[[125 119 116]
 [135 146 153]]
:
[[119 116]
 [146 153]]

[[102 132 106]
 [100 129 139]]
:
[[132 106]
 [129 139]]

[[145 106 125]
 [141 119 137]]
:
[[106 125]
 [119 137]]

[[148 115 132]
 [135 146 114]
 [135 125 151]]
:
[[115 132]
 [146 114]]

[[127 114 120 128]
 [128 127 127 156]]
:
[[114 120]
 [127 127]]

[[155 125 132]
 [154 125 130]
 [ 99 124 135]
 [125 124 134]
 [144 124 134]]
:
[[125 132]
 [125 130]]
---
[[126 130 137 144 126 125 125 145 119 120 134 147 120 139 114]
 [128 135 118 126 126 122 145 144 126 110 107 147 135 150 133]]
:
[[128 135 118 126 126 122 145 144 126 110 107 147 135 150 133]
 [126 130 137 144 126 125 125 145 119 120 134 147 120 139 114]]

[[121 116 109 117 105 138 126 107 121 127 128 122 119 119]
 [128 128 141 130 132 125 130 133 126 129 147 117 138 120]
 [122 123 124 122 116 138 127 118 124 135 155 107 136 120]]
:
[[121 116 109 117 105 138 126 107 121 127 128 122 119 119]
 [122 123 124 122 116 138 127 118 124 135 155 107 136 120]
 [128 128 141 130 132 125 130 133 126 129 147 117 138 120]]

[[125 129 138 134 140 121]
 [132 127 116 122 105 137]
 [125 129 142 137 135 124]
 [127 128 129 129 148 118]
 [129 128 125 128 135 125]
 [131 127 117 122 120 131]
 [126 129 132 131 150 117]
 [128 129 133 131  99 140]
 [131 128 120 124 114 134]
 [129 128 128 129 121 131]
 [129 128 121 125 156 116]
 [128 128 130 130 108 137]]
:
[[132 127 116 122 105 137]
 [131 127 117 122 120 131]
 [131 128 120 124 114 134]
 [129 128 121 125 156 116]
 [129 128 125 128 135 125]
 [129 128 128 129 121 131]
 [127 128 129 129 148 118]
 [128 128 130 130 108 137]
 [126 129 132 131 150 117]
 [128 129 133 131  99 140]
 [125 129 138 134 140 121]
 [125 129 142 137 135 124]]

[[118 118 114 120 120]
 [115 115 100 119 124]]
:
[[115 115 100 119 124]
 [118 118 114 120 120]]

[[101 139 124 115 128 125 120 118 114 132 130 144 118 138 122]
 [140 132 107 131 116 138 132 119 121 124 138 106 137 110 144]
 [137 113 133 121 134 138 132 137 144 140 119 117 121 131 120]
 [110 126 144 128 144 129 120 127 111 158 124 145 135 151 112]
 [134 129 125 122 133 117 123 138 123 120 136 137 147 127 119]]
:
[[140 132 107 131 116 138 132 119 121 124 138 106 137 110 144]
 [101 139 124 115 128 125 120 118 114 132 130 144 118 138 122]
 [134 129 125 122 133 117 123 138 123 120 136 137 147 127 119]
 [137 113 133 121 134 138 132 137 144 140 119 117 121 131 120]
 [110 126 144 128 144 129 120 127 111 158 124 145 135 151 112]]

[[132 135 127 123 157 127 119 125 126 130 124 117 132 133 143 129]
 [117 124 130 130 109 130 143 129 123 106 139 135 121 125 119 114]
 [122 122 126 131 110 125 137 134 120 112 139 139 123 124 119 118]
 [123 123 131 129 108 131 141 127 131 120 131 132 124 126 118 123]
 [142 143 129 125 152 129 104 122 138 146 124 127 142 137 143 136]]
:
[[122 122 126 131 110 125 137 134 120 112 139 139 123 124 119 118]
 [132 135 127 123 157 127 119 125 126 130 124 117 132 133 143 129]
 [142 143 129 125 152 129 104 122 138 146 124 127 142 137 143 136]
 [117 124 130 130 109 130 143 129 123 106 139 135 121 125 119 114]
 [123 123 131 129 108 131 141 127 131 120 131 132 124 126 118 123]]
---
[[135 132 130 126 137 131 128]
 [135 132 129 125 143 133 125]
 [120 134 131 116 157 124 131]
 [129 132 125 119 149 136 127]]
:
[[129 132 125 119 149 136 127]
 [135 132 129 125 143 133 125]
 [135 132 130 126 137 131 128]
 [120 134 131 116 157 124 131]]

[[103 138 136 128 130 125]
 [135 125 106 128 129 129]
 [142 121 127 128 129 130]]
:
[[135 125 106 128 129 129]
 [142 121 127 128 129 130]
 [103 138 136 128 130 125]]

[[121 125 158 129 139 122 128 111 128 123 128]
 [124 129 113 131 136 127 126 124 131 132 129]
 [123 132 146 127 144 111 125 132 124 137 130]
 [130 130 138 130 123 127 128 130 147 132 124]
 [128 121 109 126 135 129 131 120 121 120 144]
 [122 125 131 125 126 142 128 111 126 116 133]
 [127 131 129 128 133 125 126 132 130 120 126]]
:
[[128 121 109 126 135 129 131 120 121 120 144]
 [124 129 113 131 136 127 126 124 131 132 129]
 [127 131 129 128 133 125 126 132 130 120 126]
 [122 125 131 125 126 142 128 111 126 116 133]
 [130 130 138 130 123 127 128 130 147 132 124]
 [123 132 146 127 144 111 125 132 124 137 130]
 [121 125 158 129 139 122 128 111 128 123 128]]

[[138 133 131 115 116 127 127 126 130 140 116 116 153 128]
 [120 140 139 136 120 126 119 112 132 132 115 115 133 136]
 [139 135 134 125 117 129 114 125 130 132 114 117 141 132]]
:
[[138 133 131 115 116 127 127 126 130 140 116 116 153 128]
 [139 135 134 125 117 129 114 125 130 132 114 117 141 132]
 [120 140 139 136 120 126 119 112 132 132 115 115 133 136]]

[[125 129 129 127]
 [124 125 117 114]
 [138 104 122 114]
 [122 127 145 132]
 [127 123 124 119]
 [128 133 123 128]]
:
[[124 125 117 114]
 [138 104 122 114]
 [128 133 123 128]
 [127 123 124 119]
 [125 129 129 127]
 [122 127 145 132]]

[[139 146 136]
 [140 129 125]
 [147 153 128]
 [137 132 115]]
:
[[137 132 115]
 [140 129 125]
 [147 153 128]
 [139 146 136]]

[[113 118 114 103 135 140 134 108 125 151 119 131 131]
 [ 99 122 131 126 134 147 135 113 142 116 124 129 112]
 [123 136 152 115 129 121 130  98 105 155 116 103 143]
 [110 117 127 115 126 141 139 120 128 139 119 134 119]
 [112 124 138 115 131 132 134 111 125 142 118 120 128]
 [112 122 134 125 116 144 142 122 120 134 121 132 114]
 [112 130 144 119 134 131 131 103 123 139 119 112 132]]
:
[[113 118 114 103 135 140 134 108 125 151 119 131 131]
 [110 117 127 115 126 141 139 120 128 139 119 134 119]
 [ 99 122 131 126 134 147 135 113 142 116 124 129 112]
 [112 122 134 125 116 144 142 122 120 134 121 132 114]
 [112 124 138 115 131 132 134 111 125 142 118 120 128]
 [112 130 144 119 134 131 131 103 123 139 119 112 132]
 [123 136 152 115 129 121 130  98 105 155 116 103 143]]

[[140 149 110 126 116 118 146 119 113 130 132 107 121 126 119]
 [137 134 103 134 123 117 133 141 139 126 131 112 142 130 112]
 [132 118 142 134 111 136 122 151 135 123 138 120 107 144 119]
 [131 123 130 132 108 130 129 135 137 136 124 113 113 140 121]
 [139 144 117 130 122 127 141 127 135 125 135 113 127 124 121]]
:
[[137 134 103 134 123 117 133 141 139 126 131 112 142 130 112]
 [140 149 110 126 116 118 146 119 113 130 132 107 121 126 119]
 [139 144 117 130 122 127 141 127 135 125 135 113 127 124 121]
 [131 123 130 132 108 130 129 135 137 136 124 113 113 140 121]
 [132 118 142 134 111 136 122 151 135 123 138 120 107 144 119]]
---
[[146 117 147 125]
 [104 132 151 126]]
:
[[104 132 151 126]
 [146 117 147 125]]

[[136 126]
 [148 133]
 [115 135]
 [113 122]
 [140 122]
 [149 136]
 [111 120]]
:
[[111 120]
 [113 122]
 [115 135]
 [136 126]
 [140 122]
 [148 133]
 [149 136]]

[[126 126 127 126]
 [125 119 116 114]
 [124 111 112 106]
 [123 114 109 108]
 [129 129 129 129]
 [132 135 138 137]
 [128 126 127 124]]
:
[[123 114 109 108]
 [124 111 112 106]
 [125 119 116 114]
 [126 126 127 126]
 [128 126 127 124]
 [129 129 129 129]
 [132 135 138 137]]

[[141 100 146 109 124]
 [100 115 115 111 151]]
:
[[100 115 115 111 151]
 [141 100 146 109 124]]

[[126 123 128 134 134 133 138 135 126 122 114 155 129 129 133]
 [124 136 140 123 134 127 126 111 134 135 129 134 150 114 142]
 [139 127 138 120 138 141 122 131 123 127 126 127 120 136 140]]
:
[[124 136 140 123 134 127 126 111 134 135 129 134 150 114 142]
 [126 123 128 134 134 133 138 135 126 122 114 155 129 129 133]
 [139 127 138 120 138 141 122 131 123 127 126 127 120 136 140]]

[[127 125 150 117 144 150 123 116 117]
 [152 110 127 128 132 121 108 121 120]
 [137 128 118 134 110 121 128 142 128]
 [122 128 151 120 143 144 120 117 126]
 [138 118 125 133 128 112 124 130 122]]
:
[[122 128 151 120 143 144 120 117 126]
 [127 125 150 117 144 150 123 116 117]
 [137 128 118 134 110 121 128 142 128]
 [138 118 125 133 128 112 124 130 122]
 [152 110 127 128 132 121 108 121 120]]

[[121 117 138 108 130 122 126 127 135 143 111 121]
 [109 124 131 126 134 139 128 125  99 126 106 132]]
:
[[109 124 131 126 134 139 128 125  99 126 106 132]
 [121 117 138 108 130 122 126 127 135 143 111 121]]
